Below is a small trained network, with its code and all its weights. Each question gives an input and a class and asks what happens when units are switched off, that is, made to give their printed mean instead of their output.

import numpy as np


def w(rows, s, z=0):
    codes = np.array(rows[::2]) - 128.0
    scale = np.full(codes.shape[1], s)
    scale[-1] = z or s
    return codes * scale


def norm(h):
    return h / np.sqrt((h * h).mean(-1, keepdims=True) + 1e-5)


def f(y):
    return y / 2 * (1 + np.tanh(0.7978845608 * (y + 0.044715 * y**3)))


def log_softmax(a):
    a = a - a.max(-1, keepdims=True)
    return a - np.log(np.exp(a).sum(-1, keepdims=True))


def net(x, mask):
    res = np.array(x, float).reshape(1, 3) / 4 @ E
    u = 0
    for l in range(2):
        y = f(norm(res) @ A[l][:, :-1].T + A[l][:, -1])
        res = res + np.where(mask[u : u + 11], y, B[l][:, -1]) @ B[l][:, :-1]
        u += 11
    return log_softmax(norm(res)[-1] @ U[:, :-1].T + U[:, -1])


A, B = {}, {}
E = w([
[43,69,101,143,177],'x0',
[139,157,3,70,176],'x1',
[154,134,184,94,236],'x2',
],0.0067)
A[0] = w([
[217,172,153,129,66,24],'0.n1',
[83,110,136,170,190,36],'0.n2',
[127,57,203,152,102,144],'0.n3',
[161,105,145,117,112,106],'0.n4',
[148,148,173,127,170,119],'0.n5',
[14,46,106,162,168,24],'0.n6',
[78,150,107,195,83,94],'0.n7',
[136,99,190,245,110,27],'0.n8',
[127,140,159,111,143,2],'0.n9',
[155,75,92,180,48,42],'0.n10',
[164,199,171,43,76,79],'0.n11',
],0.011,0.0034)
B[0] = w([
[171,100,150,238,243,216],'0.n1',
[151,189,189,190,107,169],'0.n2',
[103,139,104,78,191,254],'0.n3',
[112,143,128,132,223,134],'0.n4',
[85,189,145,141,75,174],'0.n5',
[131,82,130,254,66,247],'0.n6',
[83,156,202,125,168,189],'0.n7',
[142,19,54,48,155,243],'0.n8',
[100,127,192,164,177,113],'0.n9',
[92,200,185,103,127,198],'0.n10',
[166,89,112,219,142,206],'0.n11',
],0.0093,0.0051)
A[1] = w([
[124,82,86,127,128,241],'1.n1',
[127,47,182,131,84,239],'1.n2',
[125,177,8,110,74,241],'1.n3',
[136,167,127,99,37,3],'1.n4',
[239,158,134,113,98,44],'1.n5',
[172,207,133,164,205,210],'1.n6',
[155,120,124,186,123,85],'1.n7',
[74,184,200,108,171,249],'1.n8',
[150,111,59,48,133,128],'1.n9',
[134,219,173,46,112,160],'1.n10',
[21,92,87,155,150,14],'1.n11',
],0.011,0.003)
B[1] = w([
[208,1,180,56,184,188],'1.n1',
[216,169,91,34,212,197],'1.n2',
[66,171,216,31,199,192],'1.n3',
[35,205,203,166,97,122],'1.n4',
[171,96,185,226,217,140],'1.n5',
[7,122,145,109,24,254],'1.n6',
[133,58,49,233,61,171],'1.n7',
[44,215,91,69,19,207],'1.n8',
[206,42,170,69,187,172],'1.n9',
[36,192,164,234,81,163],'1.n10',
[183,207,200,199,92,183],'1.n11',
],0.0067,0.0071)
U = w([
[157,65,196,251,186,229],'0',
[154,78,172,7,237,228],'1',
[46,183,194,125,83,237],'2',
[132,64,166,138,130,168],'3',
[188,127,43,79,80,2],'4',
[189,111,78,78,67,2],'5',
[174,139,121,94,137,2],'6',
],0.012,0.0054)

Each question gives the input, the list of numbers given to net, and the class t.
The units are the neurons (one row each of A and B). Each row of codes is followed by its name. A weight is (code - 128) times the scale printed after its matrix; where a second scale follows, it is the last column's (A, B and U).
mask holds one flag per neuron, layer by layer. A switched-off neuron (its flag False) gives its mean, the last column of its row in B, instead of its output. The means were averaged over made-up inputs and are rounded, as every weight is.
A unit's drop is (log p(t) with every unit on - log p(t) with that unit switched off) / (log p(t) with every unit on - log p(t) with every unit switched off).
The circuit of an input: a set's keep is (log p(t) with only the set's units on - log p(t) with every unit switched off) / (log p(t) with every unit on - log p(t) with every unit switched off). Starting from the 12 units with the biggest drops (on a tie, the unit counted first), units are removed one at a time, each time the one whose removal leaves the highest keep (on an exact tie, the one counted first), for as long as the keep stays at least 0.8.
units of the circuit, in order: the units of the circuit, biggest drop first
most important unit: the unit with the biggest drop
k most important neurons: the k neurons with the biggest drops, biggest first
k most important neurons of layer l: the k neurons of layer l with the biggest drops, biggest first
drop when u is switched off: that unit's drop, to one decimal
input [4,2,5], class 2: most important unit	0.n8
input [-5,-7,-1], class 1: 2 most important neurons of layer 0	[0.n8; 0.n6]
input [7,3,8], class 2: 3 most important neurons	[0.n8; 0.n2; 0.n11]
input [-7,7,4], class 0: 3 most important neurons of layer 0	[0.n11; 0.n3; 0.n8]
input [-8,-7,-7], class 0: 3 most important neurons of layer 0	[0.n1; 0.n11; 0.n8]
input [-5,7,-3], class 1: 2 most important neurons	[1.n3; 0.n6]
input [-4,-1,5], class 2: 2 most important neurons	[0.n5; 1.n6]
input [0,6,-7], class 2: 3 most important neurons of layer 1	[1.n10; 1.n4; 1.n2]
input [-6,1,-6], class 0: 3 most important neurons	[0.n11; 0.n1; 0.n3]
input [5,-8,2], class 1: 2 most important neurons	[0.n8; 1.n2]
input [-3,-4,-2], class 1: units of the circuit, in order	[0.n8; 0.n6]
input [-4,5,-8], class 2: 2 most important neurons	[0.n8; 0.n10]
input [-6,0,8], class 2: 2 most important neurons	[0.n5; 1.n6]
input [-6,0,4], class 0: units of the circuit, in order	[0.n11]
input [-6,1,-5], class 0: 2 most important neurons	[0.n11; 0.n1]
input [-3,2,3], class 3: 4 most important neurons of layer 0	[0.n11; 0.n6; 0.n5; 0.n2]
input [-8,-2,4], class 0: drop when 0.n11 is switched off	0.2
input [-1,8,-3], class 1: drop when 1.n11 is switched off	0.0
input [-7,6,3], class 0: drop when 0.n8 is switched off	0.1
input [-5,8,-6], class 1: most important neuron	[1.n3]
input [7,-8,-4], class 1: 2 most important neurons	[0.n8; 1.n2]
